(in the rows, 128 means zero)
Each row is followed by its group and then its class within the group.
[111 147 181 125 118 114 109 128 145 123 141 161 175 155 147 104 102 177
 101 121]  HJ/[70]
[116 154 116 107 160 141 128 175 153 129 115 151 160 134 120 104  83 157
  94 151]  CM/[73]
[111 162 102 110 172 123 126 138 159 132 139 123 155 118 124 122  83 187
  82 117]  CM/[73]
[146 164 108 120 185 122 116 124 160 138 159 151 169 142 124  94  85 157
 123 156]  CM/[87]
[ 91 130 169 127 196 116 106 127 175 177 142 159 176 179 137  67  82 199
 111 134]  HJ/[66]
[115 194 210 110 203 138 136 127 151 131 139 126 144 126 114 135 100 143
 146 129]  ZS/[71]
[109 135 162 135 163 132 122 137 154 146 139 155 158 141 141 111 100 172
 100 115]  HJ/[70]
[120 190 192 111 223 132 132 119 147 131 142 130 162 147 110 107  89 162
  81 136]  ZS/[65]
[150 131  46 108 149 111  80 119 167 153 127 128 138  99 133  92  93 167
 104 127]  CM/[80]
[107 180  42 124 215 120 135 127 147 118 144 144 159 123 138 117 111 155
  93 153]  ZS/[65]
[ 99 156 116  96 190 132 129 130 149 144 144 149 148 143 137 103  92 159
  84 125]  CM/[87]
[120 134  80  79 153 123 124 132 151 152 125 118 147 131 140 101  87 172
 109 131]  CM/[73]
[116 153  69 112 173 119 149 128 152 161 150 168 131 151 152 109  80 174
  75 145]  CM/[80]
[128 163 116 102 152 122 135 144 140 145 135 171 152 134 137 123  97 142
  87 117]  CM/[87]
[115 150 120 120 153 126 127 136 143 145 120 147 138 143 127 111 116 155
 105 120]  CM/[73]
[114 197 227 111 224 142 142 131 145 145 146 122 176  79 123 146  95 154
  86 131]  ZS/[71]
[ 96 180 229 115 208 141 161 145 119 132 175 111 158 146 112 109 111 155
  92 117]  ZS/[71]
[ 99 189 176 124 212 128 125 113 146 141 130 131 165 120 133  83  86 158
  87 129]  ZS/[64]
[ 98 194 212  95 195 124 122 126 149  99 156 136 160 137 121 185 107 134
 108 143]  ZS/[65]
[102 170 121 129 190 171 124 150 172 144 145 154 166 140 132  89  74 162
  63 143]  CM/[87]
[103 127 183 113 154 101 145 137 164 150 140 150 185 174 141 103  87 173
  79 123]  HJ/[70]
[110 163  70 127 179 123 123 139 165  89 140 145 125 131 135 103  93 207
  83 137]  CM/[80]
[101 155 121 109 196 122 113 130 158 126 182 147 161 135 121 110  92 172
 108 120]  CM/[73]
[108 136 140 127 177 113  98 132 164  99 141 162 155 131 136 100  89 161
  98 125]  HJ/[70]
[111 108 153 137 141 140 101 126 158  60 128 154 161 157 138  95 105 183
 160 115]  HJ/[66]
[113 154 167 138 164 118 115 119 173 141 138 140 180 150 148  80  95 142
 107 119]  HJ/[66]
[116 113 128 120 138 112 132 126 162 134 139 155 145 137 135  95 109 172
 127 133]  HJ/[66]
[101 119 121 126 140 115 123 131 149 151 133 144 165 153 147  99  85 190
 121 143]  HJ/[82]
[108 165 172 107 205 123 128 125 130 134 137 113 159 131 126 162 104 142
  92 132]  ZS/[64]
[125 160 121 113 166 121 122 142 153 151 144 143 151 152  89  99  97 144
 107 116]  CM/[87]
[ 97 107 119 142 150 118 105 149 128 133 150 154 170 165 129  81  88 196
 128 127]  HJ/[66]
[102 169 212 125 196 131 156 138 110 133 158 145 186 134  93 113  97 136
  93 146]  ZS/[65]
[129 164  97  98 188 134 134 129 155 129 149 157 140 138 115  87  87 166
  77 140]  CM/[87]
[111 173 234 108 209 131 128 133 150 131 142 142 172 140 119 116 101 150
  90 131]  ZS/[65]
[106 153 106 121 194 129 127 155 160 144 155 132 161 140 134 103  99 178
  99 129]  CM/[87]
[115 125  99 110 185 117 135 124 139 151 147 143 161 149  78 106 110 170
  97 126]  CM/[87]
[ 92 177 157  99 218 124 151 131 141 142 141 123 144 122 138  99 101 178
  95 119]  ZS/[64]
[108 205 233 145 236 128 134  97 158 145 149 146 163 144 125 124  86 147
  86 126]  ZS/[64]
[106 117 115 113 176 152 140 125 158 133 138 146 162 142 134 102  79 163
  82 136]  CM/[87]

Each row is followed by its group and then its class within the group.
[102 108 131 111 129 123 142 150 164 136 135 176 141 146 165 147 162 153
 115 129]  <88>/E
[117 112 154 135  90  80 144  92 114 149 100 141 110 139 159 124 173 185
 108 142]  <91>/C
[117 111 140 116  54 125 134 112  83 109 143 166 138 139 113 114 172 192
 109 142]  <96>/T
[102 113 134 133  96 125 155 147 120 123 123 132 144 114 114 137 163 136
 136 125]  <96>/B
[122  99 162 136  77  99 226 127 171 121 161 121 140  92 124  84 156 123
 138 111]  <91>/D
[113 114 123 125 110 148 144 145 109 105 120 180 119 122 129 132 162 163
 104 120]  <96>/T
[123 110 126 131  98 119 153 137  97 130 130 153 119 145 130 120 171 161
 101 145]  <96>/T
[110 120 122 122  91 165 158 113 100 112 123 143 124 137 134 137 146 162
 113 155]  <96>/B
[117 131 153 111  97  91 147 133 132 133 105 144 138 119 149 130 147 165
 117 108]  <91>/C
[106 132 124  80 102 144 138 140 106 133 112 158 129 169 147 151 143 170
 127 123]  <88>/E
[117 112 137 148 111 107 142 120 127 140 131 150 132 114 136 120 163 163
 121 130]  <91>/C
[109 103 137 102 114 119 134 121 132 147 129 157 143 165 146 145 124 183
 111 138]  <88>/Z
[103 100 140  95 134 132 133 147 119 137 121 167 122 168 128 140 143 167
 106 138]  <88>/Z
[129 133 127 112  72 136 153 125  84 116 121 162 130 127 128 128 141 161
 127 123]  <96>/T
[116 104 126  92  58 139 153 148 106  77 122 184 137 126 119 132 175 175
 117 119]  <96>/B
[119 127 144 128  92 124 123 157 155 120 110 151 132 122 129 126 150 164
 121 124]  <91>/D
[111 122 138 142 123  99 131 117 120 139 120 132 132 129 126 107 150 171
 108 134]  <91>/C
[127  83 153 158  98  97 145 119 137 154 156 137 129 137 121 121 152 172
  99 155]  <91>/D
[128 112 127 104 109  98 131 132 124 136 138 165 139 168 144 137 139 160
 116 144]  <88>/E
[115 118 131 108 113 112 130 142 130 126 142 178 146 178 150 142 151 159
 116 126]  <88>/E
[117 113 164 149 114  94 117 121 123 122 121 145 157 118 137 125 154 150
 114 127]  <91>/C
[ 87 130 120 120 113 101 125 118 127 148 131 151 138 182 141 133 144 204
 112 174]  <88>/Z
[107  96 140 116 138 110 136 115 137 144 119 166 126 162 129 143 149 167
 123 135]  <88>/Z
